arr =
59  59  72  42  60  46
59  20  53  37  57  44
41  39  43  57  37  38
61   8  83  21  58  33
30  31  69  61  28  32
40  78  56  54   1  48
54  41  54  43  45  43
42  20  63  52  15  39
Rows and columns are numbered from 0.
Report the entry just right of 63.
Answer: 52
The bottom entry of the column that holds the smallest entry is 15
Report the entry at row 2, column 0.
Answer: 41
Report the entry just left of 31.
Answer: 30
Report the entry in row 0 and column 0.
Answer: 59
Report the entry in row 0 and column 2.
Answer: 72
The entry just right of the largest entry -> 21
The bottom-left entry: 42
The entry in row 1 and column 0: 59
The top entry of the column that holds the smallest entry: 60
Report the entry in row 1 and column 1.
Answer: 20
Report the bottom-right entry.
Answer: 39
Report the top-right entry.
Answer: 46
Report the entry at row 2, column 1.
Answer: 39

[[-0.122  0.063 -0.083 -0.011  0.012]
 [-0.068  0.069 -0.126  0.018  0.050]
 [-0.005 -0.083 -0.025 -0.075 -0.058]
 [-0.084  0.045 -0.077 -0.020  0.022]
 [-0.046 -0.034 -0.122  0.022  0.042]
 [-0.096  0.000 -0.090 -0.003 -0.019]
 [ 0.046  0.110 -0.240  0.053  0.140]]
Which number is the first entry of the largest entry's row? 0.046
Which number is the entry in the top-right corner? 0.012
The first entry on the main diagonal is -0.122
Which number is the 4th-last entry, reading row by row? 0.110
The entry just left of 0.045 -> -0.084
The last entry in the row that holds the largest entry is 0.140
Which number is the entry directly above the smallest entry? -0.090
The entry just left of -0.075: -0.025
The entry directly above -0.019: 0.042
The median of all entries is -0.019
Which number is the entry just right of 0.069? -0.126
Which number is the entry just left of 0.050? 0.018
The entry just right of the centre entry is -0.020
The entry directly below the centre entry -> -0.122
Which number is the entry directly below 0.063? 0.069
The third entry from the end, reading row by row -> -0.240
Which number is the entry directly below -0.084? -0.046
Which number is the entry directly below -0.003? 0.053
Which number is the second entry, reading row by row? 0.063

a =
[[-26 -14  34 -36  34 -36 -30  37  41]
 [-42 -34  42 -47  47 -42 -42  38  43]
 [-35 -38   0 -24  35 -21 -28  40 -38]
 [-40 -33  38 -41  35 -42 -43  35  44]
 [-40 -40  34 -38  34 -42 -43  40  43]
 [-31 -37  34 -38  33 -40 -40  37  39]
 [-30 -27  40 -38  31 -31 -35  33  36]
 [ 31  38  39 -35  33 -18 -35   7 -26]
 [-30 -26  38 -43  28 -45 -38  39 -42]
 [-31 -37  28 -36  31 -35 -33  37  32]
 [-34 -26  22 -39  35 -35 -39  23  37]
 [-26 -23  38 -35  38 -36 -35  30  42]
 [-29 -42  38 -45  42 -32 -33  39 -34]
 [-36 -45  25 -37  42 -39 -41  34 -42]
 [-35 -25   8 -15  41 -46 -31  34 -40]]
Indices start at 0.
Find the entry directly above -28.
-42
Find the entry at row 0, column 0.
-26
The entry at row 0, column 2 -> 34
The entry just right of the smallest entry: 47
Find the entry at row 1, column 0.
-42
Find the entry just left of the centre entry.
-35
The entry at row 2, column 0: -35
The top-right entry is 41
The bottom-right entry is -40
Find the entry just left of 22.
-26
Find the entry directly above the centre entry.
31
The entry directly below 47 -> 35
Find the entry at row 0, column 1.
-14
The bottom entry of the column that holds the smallest entry -> -15
The top entry of the column that holds the smallest entry: -36
The entry just right of 23: 37
Find the entry at row 1, column 2.
42
Find the entry in the bottom-left corner.
-35
The entry at row 2, column 2 is 0
Find the entry just left of -27.
-30
The top entry of the column that holds the largest entry -> 34
The entry directly below -28 is -43
The entry at row 1, column 1: -34
Find the entry directly below the centre entry.
28

B =
[[ 10 -10 -24 -13 -12   6  11 -32  -3 -20  -5  -2]
 [-12 -32  11 -40  -5  -4 -12 -52  16 -34   0 -33]
 [ -9 -35  10 -42  -6  -5 -14 -48   9 -31  -1 -32]
 [  7  22   8  22   7   8  -7  60 -15  38  12  31]
 [-10 -26  -3 -27  -6 -10   3 -62  16 -39 -12 -36]
 [  6  33  -7  26   6   4   5  48  -7  32   7  24]
 [ -9 -27   1 -27  -6  -6  -1 -59  16 -38  -9 -32]
 [-10 -27   4 -26  -3  -8  -2 -57  16 -38  -8 -34]
 [  7  35  -6  35   7   4   7  54  -9  35   4  28]
 [ 21 -40  -1 -30 -11  15 -15 -25 -14 -16  -9  -1]]
The entry in the top-right corner -> -2
The last entry, reading row by row: -1
Read off the 5th entry in reading order.
-12
The entry in the bottom-left corner -> 21
Read off the smallest entry in the last column.
-36
Read off the smallest entry in the last row.
-40
Read off the 4th entry, reading row by row.
-13
The bottom entry of the column that holds the smallest entry: -25
The top entry of the column that holds the smallest entry is -32
The first entry on the main diagonal -> 10
The entry just left of the smallest entry -> 3
The minimum: -62
The entry just left of -31 -> 9
The 2nd entry in reading order: -10
The entry just right of 12: 31
The 2nd entry on the main diagonal is -32
The largest entry in the first row -> 11
Read off the 3rd smallest entry.
-57
Read off the fourth-last entry, reading row by row.
-14
Read off the largest entry.
60
Read off the entry directly above 38.
-31
The entry directly below the smallest entry -> 48

-492   405   511  -363  -109   424   247  -639   870
The entry just right of -363: -109
The fourth entry -> -363
Report the first entry.
-492

m =
[[  4 -21  -3   1 -15  -2  -7   2 -17 -37   3  -4   8 -21  -6  -9]
 [  4   9 -25   3   2  10  -4   0 -13 -22   3  -4   4   3  -1  44]
 [  4  -5   1   0 -20   2  37  14  -7   9   3  -3 -10   3  -6 -24]
 [  1  -5 -10  -2 -51  -2  29   2  -4 -10   3  -4   4   3  -6 -14]
 [  4   9  -3   3   0  -2   5  -6  20   7   7  -4  -5 -36  -6 -31]
 [ -3 -13 -10  -5 -27   0  -4   2  -7 -40   7  -1 -23   3  -6  -5]
 [  4  29  -2  22   7  -2 -35   2  -7 -13   3  -9  15   8  -6  -4]
 [  4   9 -14  47   0  -7  -7   8  -7 -13   3  -4   4  19  -6   6]
 [-10  23 -10   3 -20  -2  32   2   5  18   3  -4  -2  22  -6  -5]
 [ 29 -14 -11   3   0  32 -23   2  -2 -17   3  -4 -12   3  -6  -5]
 [  2   9 -10  26   0 -23 -30   2  -7 -13  -6  -4  28  11  -6  -2]
 [  4   9 -10   3  13  -2  -4  -2 -25 -13 -12  -4  34 -10   8  25]
 [ -7 -16 -10   3   8  -2  -4   5 -27 -16   3   9   4   7  -3  35]]
Rows and columns are numbered from 0.
Which number is the entry at row 0, column 2?
A: -3
The entry at row 1, column 1 is 9
Which number is the entry at row 0, column 1?
A: -21
The entry at row 1, column 0 is 4
The bottom entry of the column that holds the largest entry is 3
The entry directly below the largest entry is 3
Which number is the top-right entry?
A: -9
The entry in the top-left corner is 4
The entry in row 2 and column 0 is 4
The bottom-left entry is -7
The entry directly above -35 is -4
Which number is the entry just left of the largest entry?
A: -14
The bottom-right entry -> 35
The top entry of the column that holds the smallest entry -> -15
Which number is the entry in row 2 and column 1?
A: -5
Which number is the entry just left of the smallest entry?
A: -2
Which number is the entry directly above the largest entry?
A: 22
Which number is the entry directly above 34?
A: 28
Which number is the entry just right of the largest entry?
A: 0

[ 1.6  0.9  0.9 -1.1  1.2  0.1]
The last entry is 0.1
The third entry from the right -> -1.1
Give the first entry.
1.6
The 4th entry from the end is 0.9

[[-41 -29 -52 -60 -46]
 [ -8 -22   4  15  12]
 [ 27  19  13  15   6]
 [-38 -46 -62 -60 -50]
 [-56 -49 -50 -53 -38]
 [-30 -17 -14 -20 -12]]
Rows and columns are numbered from 0.
The bottom entry of the column that holds the smallest entry?
Answer: -14
The entry directly above the largest entry: -8
The entry in the top-left corner?
Answer: -41
The entry in the bottom-right corner?
Answer: -12
The entry in the top-right corner?
Answer: -46
The entry at row 0, column 1 is -29
The entry at row 0, column 2?
Answer: -52
The entry just right of the smallest entry?
Answer: -60
The entry in the bottom-left corner is -30
The entry in row 1 and column 1?
Answer: -22
The entry directly below -62?
Answer: -50
The entry at row 1, column 2 is 4
The entry directly above -17 is -49
The entry directly below -22 is 19

X =
[[-19   8  -2 -21  -2  -9 -13  -9   7   5  -3 -17 -27  20]
 [  9  10   3  14  -5   3   9  20 -22 -23 -15  31  17   7]
 [ 15 -11  -5  19  -8   9   3  -3 -17 -17  29  -4  15 -15]
 [ -5 -20  17  -6   3   0  16  -6  11  11  48  -8  -5 -58]]
Read off the top-right entry.
A: 20
The entry in the top-left corner is -19
Read off the entry just left of the largest entry.
A: 11
The smallest entry in the last column is -58
Read off the entry directly above the largest entry.
A: 29
The first entry in the row that holds the largest entry is -5
Read off the entry directly below -22.
A: -17
Read off the fourth-last entry, reading row by row.
A: 48
Read off the largest entry in the first column.
A: 15
The second largest entry -> 31
The third entry on the main diagonal -> -5
The entry just right of -23 -> -15
